Small tables with named rows and columns. After each table, cells are looked up by row and column.

sokun:
|  | matid | fuz | vun | lopilis | genira | niba | vuvi |
|---|---|---|---|---|---|---|---|
| dodan | 58 | 63 | 22 | 91 | 63 | 77 | 52 |
| sefi | 84 | 75 | 54 | 78 | 65 | 53 | 45 |
| vupapo | 26 | 26 | 2 | 47 | 57 | 64 | 56 |
| limal | 48 | 39 | 94 | 25 | 55 | 48 | 22 |

lopilis of limal = 25
vuvi of vupapo = 56
genira of limal = 55
vuvi of dodan = 52
genira of vupapo = 57
vun of dodan = 22
vun of sefi = 54
vun of limal = 94
matid of sefi = 84
fuz of limal = 39
vun of vupapo = 2
matid of vupapo = 26
genira of sefi = 65
matid of dodan = 58
niba of dodan = 77
niba of vupapo = 64
niba of limal = 48

pakedul =
	datifi	lazu	bok	kelarik
bapo	0.1	1.6	-1.7	4.7
buf	4.8	6.3	-6.1	3.9
radaroz	7.6	6.3	-2.0	-1.9
buv	3.4	3.8	-0.6	-0.2
bulidi	9.2	7.6	-3.5	-2.9
loganel	5.2	3.0	4.1	-0.8
remasig	3.1	1.2	4.9	1.3
rop	0.0	0.0	7.6	0.5
rigoda	-1.9	0.3	1.2	7.0
rumug	-0.3	1.1	-4.3	5.5
nek	4.6	3.3	0.4	-1.7
fepu	8.5	4.8	3.5	-3.6
ver	8.9	7.7	-6.0	0.0

kelarik of remasig = 1.3
kelarik of nek = -1.7
bok of buf = -6.1
datifi of rumug = -0.3
datifi of nek = 4.6
datifi of bulidi = 9.2
lazu of rop = 0.0
kelarik of bapo = 4.7
bok of radaroz = -2.0
datifi of remasig = 3.1
datifi of buf = 4.8
bok of bapo = -1.7
bok of remasig = 4.9
bok of ver = -6.0
kelarik of radaroz = -1.9
datifi of loganel = 5.2
bok of fepu = 3.5
datifi of rigoda = -1.9
kelarik of rop = 0.5

tus
        sifulup  gapos  lesute  viv  sedasos  tam  bosof  ked  luta  lek
zuge        5.6    6.4     6.4  5.7      2.1  5.7    6.2  5.0   7.0  7.0
tal         7.6    5.8     5.9  5.4      6.4  8.2    5.5  2.6   5.6  5.7
zusapo      2.1    4.5     4.4  4.9      5.5  2.1    4.6  7.4   4.4  4.4
tidagi      4.5    3.7     3.6  4.5      7.3  4.2    4.2  5.6   3.0  3.1

What is the lek of zuge in tus?
7.0
What is the bosof of tidagi in tus?
4.2
What is the lesute of zuge in tus?
6.4
What is the sifulup of tal in tus?
7.6
What is the ked of tal in tus?
2.6
What is the viv of zusapo in tus?
4.9

fudebif:
	vigugid	vaguni	mobir
vanolef	76	82	74
kudo	186	180	178
dus	180	183	182
vul	160	165	160
padutos	227	241	246
didif	78	71	61
kipodug	182	172	179
lak	83	88	90
pef	199	213	208
kego	197	198	196

What is the vigugid of kipodug in fudebif? 182
What is the vigugid of lak in fudebif? 83
What is the vaguni of pef in fudebif? 213
What is the vaguni of vul in fudebif? 165
What is the vigugid of padutos in fudebif? 227
What is the vaguni of dus in fudebif? 183
What is the vigugid of kudo in fudebif? 186
What is the vaguni of vanolef in fudebif? 82
What is the vigugid of dus in fudebif? 180
What is the vaguni of kego in fudebif? 198
What is the vigugid of kego in fudebif? 197
What is the mobir of didif in fudebif? 61
Which row has the largest mobir? padutos

Table pudi
         vunida  rit  zemun  nem  tas  gerusuf  gop
miliro      124  105    210  159   78      148  143
meruvar      95  117    152  160  142      115   86
viz          93  117    154  163  144      115   84
verure      105  114    128  131  124      113  102
laguz       174  115     71   26   41      136  205
tef         123  104    217  163   77      149  143
bag         100  118    144  153  140      115   92
fis          97  121     39   89  154       82   76
gapo         84  119    168  185  161      114   69

fis, gerusuf: 82
tef, gop: 143
bag, gerusuf: 115
meruvar, vunida: 95
laguz, rit: 115
meruvar, rit: 117
miliro, rit: 105
fis, vunida: 97
fis, tas: 154
bag, vunida: 100
miliro, nem: 159
bag, nem: 153
verure, tas: 124
verure, rit: 114
gapo, nem: 185
viz, gop: 84
viz, gerusuf: 115

gat:
,rok,bife,rad,dab,vidizer,bot,fur,sobu
nulitup,175,144,118,98,128,127,131,174
zef,148,150,151,193,116,115,142,164
nid,137,104,135,108,118,182,141,109
vav,132,136,113,130,54,120,101,159
rut,136,89,135,122,90,157,173,107

vav, dab -> 130
vav, bot -> 120
nid, bot -> 182
nulitup, sobu -> 174
zef, fur -> 142
nid, sobu -> 109
zef, bot -> 115
zef, sobu -> 164
nulitup, rok -> 175
rut, rok -> 136
zef, dab -> 193
rut, rad -> 135
vav, bife -> 136
zef, vidizer -> 116
Which row has the largest dab? zef

gunin =
,vumefe,mogutuk,lavoso,bag,kife,did
kivipu,659,676,679,820,489,437
zekem,345,344,350,683,816,678
nov,293,286,238,438,837,876
totelor,392,373,326,320,758,865
mut,649,635,601,364,514,679
tad,569,574,520,581,548,657
lafiz,765,773,841,814,449,300
pefoso,425,422,460,696,764,592

mogutuk of pefoso = 422
lavoso of lafiz = 841
bag of pefoso = 696
did of totelor = 865
vumefe of nov = 293
bag of zekem = 683
Row with the largest mogutuk: lafiz

lomo:
|  | vova | tid | nisupo | vog | niretot |
|---|---|---|---|---|---|
| buza | 360 | -197 | -273 | 160 | 447 |
| sidek | 11 | 20 | -133 | 310 | 521 |
| fosok | -85 | 40 | 362 | 205 | -104 |
| rop | -110 | -585 | 246 | -16 | 483 |
| nevupap | 655 | 83 | 25 | 38 | 454 |
| gon | 49 | -654 | -34 | -123 | -206 |
| pumigir | 90 | 216 | 39 | -9 | 70 |
| gatol | 54 | 245 | 16 | -268 | -458 |
| vif | 259 | 394 | 123 | 306 | 308 |
| vabo | 445 | -299 | 257 | -311 | -70 |
| bavuki | 36 | 281 | 124 | 329 | 259 |
| nipivar | 411 | -259 | 155 | 227 | -396 |
| zepi | 160 | -66 | 9 | -176 | 226 |

fosok, tid: 40
zepi, vog: -176
pumigir, nisupo: 39
buza, niretot: 447
nevupap, niretot: 454
gatol, tid: 245
sidek, vog: 310
fosok, vova: -85
bavuki, niretot: 259
rop, tid: -585
nevupap, vog: 38
nevupap, nisupo: 25
sidek, niretot: 521
gatol, nisupo: 16
buza, vog: 160
rop, niretot: 483
Which row has the largest nisupo? fosok

mazoz:
,ligafi,pazoru,napemi,bas,bofaru
kete,28567,26709,65274,50770,71616
tid,67036,45352,63432,34139,58008
sosobi,61288,20971,47184,40852,42337
kofadas,80204,43041,46573,59280,17886
mopina,9451,51389,68204,57173,69402
pezod,28360,31323,51507,62586,32618
pib,52093,37995,7189,59350,61877
fug,43203,56527,73468,66144,37653
nebano,45995,14647,33461,15104,51498
nev,52837,72569,50948,24304,56928
rar,40426,70343,37843,33897,45485
zinovu,23224,58194,34770,64365,61622

zinovu, bas: 64365
nev, ligafi: 52837
kete, napemi: 65274
fug, ligafi: 43203
kofadas, ligafi: 80204
tid, ligafi: 67036

soput.tsv
	lir	tulam	vila	gab	latabuv	kagozi	megi	lodip	paz
vub	-50.3	71.0	-27.8	-1.2	-68.3	52.9	18.1	83.8	50.7
somanel	-54.2	-67.0	45.1	75.6	58.1	-65.1	24.1	53.1	66.4
reko	45.6	-8.2	71.1	91.6	-20.4	33.5	-26.3	3.6	29.5
votumi	60.7	67.5	-18.2	10.3	43.1	73.3	19.9	-34.7	-29.7
mamef	-30.1	-23.3	32.5	-74.9	-19.0	-17.2	-34.0	-0.9	77.8

kagozi of vub = 52.9
lir of vub = -50.3
lir of reko = 45.6
megi of somanel = 24.1
lir of somanel = -54.2
vila of somanel = 45.1
lir of votumi = 60.7

gofa
cols = miporor, retuli, naz, pabos, duta, zik, gof, gelud, tamal, nika
kadil: [-2.721, -5.447, -3.192, -4.620, -3.175, -5.389, -1.188, -7.044, -4.128, -3.211]
pif: [-3.257, 2.930, -3.902, -7.614, -3.175, -4.247, -1.383, -5.747, -3.844, -1.984]
pilor: [0.247, -0.913, 0.485, 6.546, -1.355, 0.777, -2.636, 1.016, 2.825, -2.465]
luzazod: [-2.231, 0.148, -3.363, -4.757, -1.502, -0.845, -0.540, 0.765, -4.128, -0.230]

What is the miporor of kadil in gofa?
-2.721
What is the miporor of pif in gofa?
-3.257
What is the retuli of pilor in gofa?
-0.913
What is the duta of kadil in gofa?
-3.175
What is the pabos of kadil in gofa?
-4.620
What is the gelud of pilor in gofa?
1.016
What is the naz of pilor in gofa?
0.485

